Below is a small trained network, with its code and all its weights. Each question gives an input and a class and asks what happens when units are switched off, that is, made to give their printed mean instead of their output.

import numpy as np


def w(rows, s, z=0):
    codes = np.array(rows[::2]) - 128.0
    scale = np.full(codes.shape[1], s)
    scale[-1] = z or s
    return codes * scale


def norm(h):
    return h / np.sqrt((h * h).mean(-1, keepdims=True) + 1e-5)


def f(y):
    return y / 2 * (1 + np.tanh(0.7978845608 * (y + 0.044715 * y**3)))


def log_softmax(a):
    a = a - a.max(-1, keepdims=True)
    return a - np.log(np.exp(a).sum(-1, keepdims=True))


def net(x, mask):
    res = np.array(x, float).reshape(1, 8) / 4 @ E
    u = 0
    for l in range(2):
        y = f(norm(res) @ A[l][:, :-1].T + A[l][:, -1])
        res = res + np.where(mask[u : u + 3], y, B[l][:, -1]) @ B[l][:, :-1]
        u += 3
    return log_softmax(norm(res)[-1] @ U[:, :-1].T + U[:, -1])


A, B = {}, {}
E = w([
[55,176,84,34],'x0',
[241,121,66,73],'x1',
[128,130,123,131],'x2',
[124,128,125,125],'x3',
[140,89,227,26],'x4',
[97,3,60,114],'x5',
[128,130,128,130],'x6',
[126,117,131,137],'x7',
],0.00047)
A[0] = w([
[109,1,74,138,75],'L0N1',
[189,53,169,216,79],'L0N2',
[136,128,133,155,6],'L0N3',
],0.0037,0.0017)
B[0] = w([
[168,253,210,161,197],'L0N1',
[54,111,54,46,212],'L0N2',
[147,169,230,64,1],'L0N3',
],0.0029,0.00063)
A[1] = w([
[150,74,251,27,2],'L1N1',
[253,150,107,106,124],'L1N2',
[30,91,189,188,72],'L1N3',
],0.003,0.00092)
B[1] = w([
[116,181,17,255,177],'L1N1',
[97,151,227,92,190],'L1N2',
[215,150,154,39,254],'L1N3',
],0.0028,0.0006)
U = w([
[130,144,9,252,146],'0',
[134,131,132,108,254],'1',
[150,196,231,173,89],'2',
[80,35,55,59,104],'3',
[174,106,198,50,3],'4',
],0.0045,0.0017)

Each question gives the input, the list of numbers given to net, and the class t.
The units are the neurons (one row each of A and B). Each row of codes is followed by its name. A weight is (code - 128) times the scale printed after its matrix; where a second scale follows, it is the last column's (A, B and U).
mask holds one flag per neuron, layer by layer. A switched-off neuron (its flag False) gives its mean, the last column of its row in B, instead of its output. The means were averaged over made-up inputs and are rounded, as every weight is.
A unit's drop is (log p(t) with every unit on - log p(t) with that unit switched off) / (log p(t) with every unit on - log p(t) with every unit switched off).
The circuit of an input: a set's keep is (log p(t) with only the set's units on - log p(t) with every unit switched off) / (log p(t) with every unit on - log p(t) with every unit switched off). Starting from all 6 units, units are removed one at a time, each time the one whose removal leaves the highest keep (on an exact tie, the one counted first), for as long as the keep stays at least 0.8.
units of the circuit, in order: the units of the circuit, biggest drop first
top k neurons: the k neurons with the biggest drops, biggest first
k most important neurons of layer l: the k neurons of layer l with the biggest drops, biggest first
drop when u is switched off: that unit's drop, to one decimal
input [0,-6,-1,-4,-4,2,7,-8], class 4: top 3 neurons : L1N1; L1N3; L0N2
input [-1,-4,4,0,-3,-3,2,7], class 4: top 4 neurons : L1N1; L1N3; L0N3; L0N1
input [3,-3,-1,-6,1,7,8,-7], class 2: top 2 neurons : L0N1; L0N2
input [-2,-7,-6,-1,-3,6,8,4], class 4: units of the circuit, in order : L1N1; L1N3
input [6,-2,2,2,8,0,-1,-2], class 0: units of the circuit, in order : L1N1; L0N2
input [8,7,4,-5,8,1,-8,0], class 0: units of the circuit, in order : L1N1; L0N2
input [-2,-8,7,-7,0,-7,-3,0], class 4: top 2 neurons : L1N3; L0N1
input [-4,-7,-6,0,-1,-6,8,-5], class 4: units of the circuit, in order : L1N3; L0N1; L1N1
input [2,3,4,5,8,6,-7,-8], class 0: units of the circuit, in order : L1N1; L0N1
input [1,6,0,0,3,8,-5,4], class 2: units of the circuit, in order : L0N1; L1N2
input [-5,3,3,2,-3,0,-1,3], class 3: top neuron : L0N2
input [-8,6,0,3,-2,-5,-5,5], class 3: 2 most important neurons of layer 1 : L1N3; L1N1
input [2,-6,2,0,-3,7,5,-1], class 2: top 3 neurons : L0N1; L1N1; L0N2
input [-1,-4,-6,0,5,8,2,1], class 2: top neuron : L0N1
input [3,-3,-2,-4,4,-1,-2,-4], class 0: top 3 neurons : L1N1; L0N2; L1N2
input [-8,5,8,6,-2,-3,5,-3], class 3: top 2 neurons : L0N2; L0N1
input [1,-5,7,-1,7,-5,-7,7], class 0: top 3 neurons : L1N1; L0N1; L1N2
input [-4,-1,7,2,8,8,7,-7], class 0: top 2 neurons : L1N1; L0N1
input [-6,-6,-4,3,8,2,-7,6], class 0: top 2 neurons : L1N1; L1N2
input [0,1,6,-1,5,5,0,-1], class 0: most important neuron of layer 1 : L1N1
input [1,1,4,0,6,7,-6,-8], class 2: top 3 neurons : L0N1; L0N2; L1N2
input [6,2,8,-4,-3,7,7,-5], class 2: units of the circuit, in order : L0N1; L0N2; L1N1
input [-2,-1,-7,1,7,-7,3,0], class 0: drop when L0N1 is switched off : 0.4
input [-3,-3,0,0,0,6,-6,4], class 2: drop when L1N3 is switched off : 0.0
input [-3,-4,4,-1,0,8,-7,8], class 2: drop when L0N2 is switched off : -0.1
input [-6,0,3,3,5,0,-7,7], class 3: drop when L0N2 is switched off : 1.4
